Below is a small trained network, with its code and all its weights. Each question gives an input and a class and asks what happens when units are switched off, that is, made to give their printed mean instead of their output.

import numpy as np


def w(rows, s, z=0):
    codes = np.array(rows[::2]) - 128.0
    scale = np.full(codes.shape[1], s)
    scale[-1] = z or s
    return codes * scale


def f(y):
    return y / 2 * (1 + np.tanh(0.7978845608 * (y + 0.044715 * y**3)))


def log_softmax(a):
    a = a - a.max(-1, keepdims=True)
    return a - np.log(np.exp(a).sum(-1, keepdims=True))


def net(x, mask):
    res = np.array(x, float).reshape(1, 5) / 4 @ E
    y = f(res @ A[0][:, :-1].T + A[0][:, -1])
    res = res + np.where(mask, y, B[0][:, -1]) @ B[0][:, :-1]
    return log_softmax(res[-1] @ U[:, :-1].T + U[:, -1])


A, B = {}, {}
E = w([
[138,143,118,121,180,87,151,83,109,109],'x0',
[122,136,128,118,142,124,141,125,126,121],'x1',
[134,105,158,96,197,100,183,163,164,238],'x2',
[98,158,192,165,174,4,109,153,97,2],'x3',
[111,126,139,97,136,128,111,105,149,112],'x4',
],0.0095)
A[0] = w([
[204,61,78,162,23,185,102,87,77,205,218],'N1',
[69,104,95,147,170,61,113,165,123,97,16],'N2',
[114,189,118,222,35,169,99,154,107,64,87],'N3',
[148,87,46,130,119,143,128,98,127,154,3],'N4',
[139,170,109,90,140,199,123,124,101,161,34],'N5',
[152,109,186,110,134,98,104,170,67,100,42],'N6',
[141,153,42,157,70,179,127,139,130,64,36],'N7',
[195,87,68,122,165,190,138,156,181,105,28],'N8',
[152,87,105,132,97,165,103,45,70,78,14],'N9',
[177,53,150,196,140,94,153,226,157,179,85],'N10',
[133,161,189,112,193,152,137,203,181,157,2],'N11',
[60,114,232,181,100,101,85,253,144,106,47],'N12',
[173,165,144,146,196,132,135,170,216,155,10],'N13',
],0.0067,0.0048)
B[0] = w([
[108,111,104,185,210,126,123,179,69,87,254],'N1',
[209,41,82,28,36,198,158,126,62,108,152],'N2',
[69,220,160,133,98,57,46,75,122,179,195],'N3',
[236,108,173,143,32,164,105,57,88,141,138],'N4',
[203,69,99,53,103,108,214,149,55,118,146],'N5',
[180,43,77,147,51,186,125,114,62,124,147],'N6',
[122,214,197,133,69,53,130,49,157,201,155],'N7',
[156,21,123,108,44,110,161,100,139,153,137],'N8',
[117,188,239,130,1,67,121,111,157,152,150],'N9',
[75,164,228,117,155,92,112,132,129,199,176],'N10',
[156,180,185,112,60,95,154,76,125,221,147],'N11',
[182,49,73,174,66,162,100,203,76,113,187],'N12',
[181,187,231,45,48,81,199,69,62,136,139],'N13',
],0.008,0.0077)
U = w([
[166,214,254,75,73,100,116,72,132,178,15],'0',
[214,5,31,77,52,169,115,98,32,83,19],'1',
[88,141,105,144,204,155,46,143,138,113,254],'2',
[62,108,76,144,161,118,94,144,107,112,196],'3',
[76,128,83,139,185,140,81,145,160,94,225],'4',
],0.0061,0.0044)

Each question gives the input, the list of numbers given to net, and the class t.
The units are the neurons (one row each of A and B). Each row of codes is followed by its name. A weight is (code - 128) times the scale printed after its matrix; where a second scale follows, it is the last column's (A, B and U).
mask holds one flag per neuron, in row order. A switched-off neuron (its flag False) gives its mean, the last column of its row in B, instead of its output. The means were averaged over made-up inputs and are rounded, as every weight is.
A unit's drop is (log p(t) with every unit on - log p(t) with that unit switched off) / (log p(t) with every unit on - log p(t) with every unit switched off).
The circuit of an input: a set's keep is (log p(t) with only the set's units on - log p(t) with every unit switched off) / (log p(t) with every unit on - log p(t) with every unit switched off). Starting from the 12 units with the biggest drops (on a tie, the unit counted first), units are removed one at a time, each time the one whose removal leaves the highest keep (on an exact tie, the one counted first), for as long as the keep stays at least 0.8.
units of the circuit, in order: the units of the circuit, biggest drop first
k most important neurons: the k neurons with the biggest drops, biggest first
drop when u is switched off: that unit's drop, to one decimal
input [1,-7,-7,-6,4], class 0: units of the circuit, in order : N7
input [7,-7,7,-1,-3], class 0: 2 most important neurons : N13, N1
input [3,-2,6,8,0], class 1: units of the circuit, in order : N2, N6
input [-5,4,1,8,-4], class 1: 3 most important neurons : N12, N2, N6
input [-7,8,6,8,-6], class 1: units of the circuit, in order : N12, N2
input [4,4,6,8,6], class 1: units of the circuit, in order : N2, N6
input [8,6,-8,-1,0], class 0: units of the circuit, in order : N9, N7
input [-6,-2,-7,6,-2], class 0: 3 most important neurons : N3, N7, N1
input [-1,2,7,-1,-3], class 0: units of the circuit, in order : N13, N11
input [-2,-6,-8,2,-6], class 0: 2 most important neurons : N7, N3
input [-3,1,-7,-1,-2], class 0: 3 most important neurons : N7, N3, N9
input [7,-5,-7,5,1], class 0: 3 most important neurons : N9, N3, N1
input [7,-5,4,-8,6], class 1: 2 most important neurons : N5, N4
input [-1,-1,2,7,-4], class 1: drop when N12 is switched off : 0.2
input [1,-5,-3,7,-4], class 1: drop when N2 is switched off : 0.3
input [3,-4,4,7,-2], class 1: drop when N12 is switched off : 0.1
input [-2,3,8,-5,-6], class 0: drop when N11 is switched off : 0.2
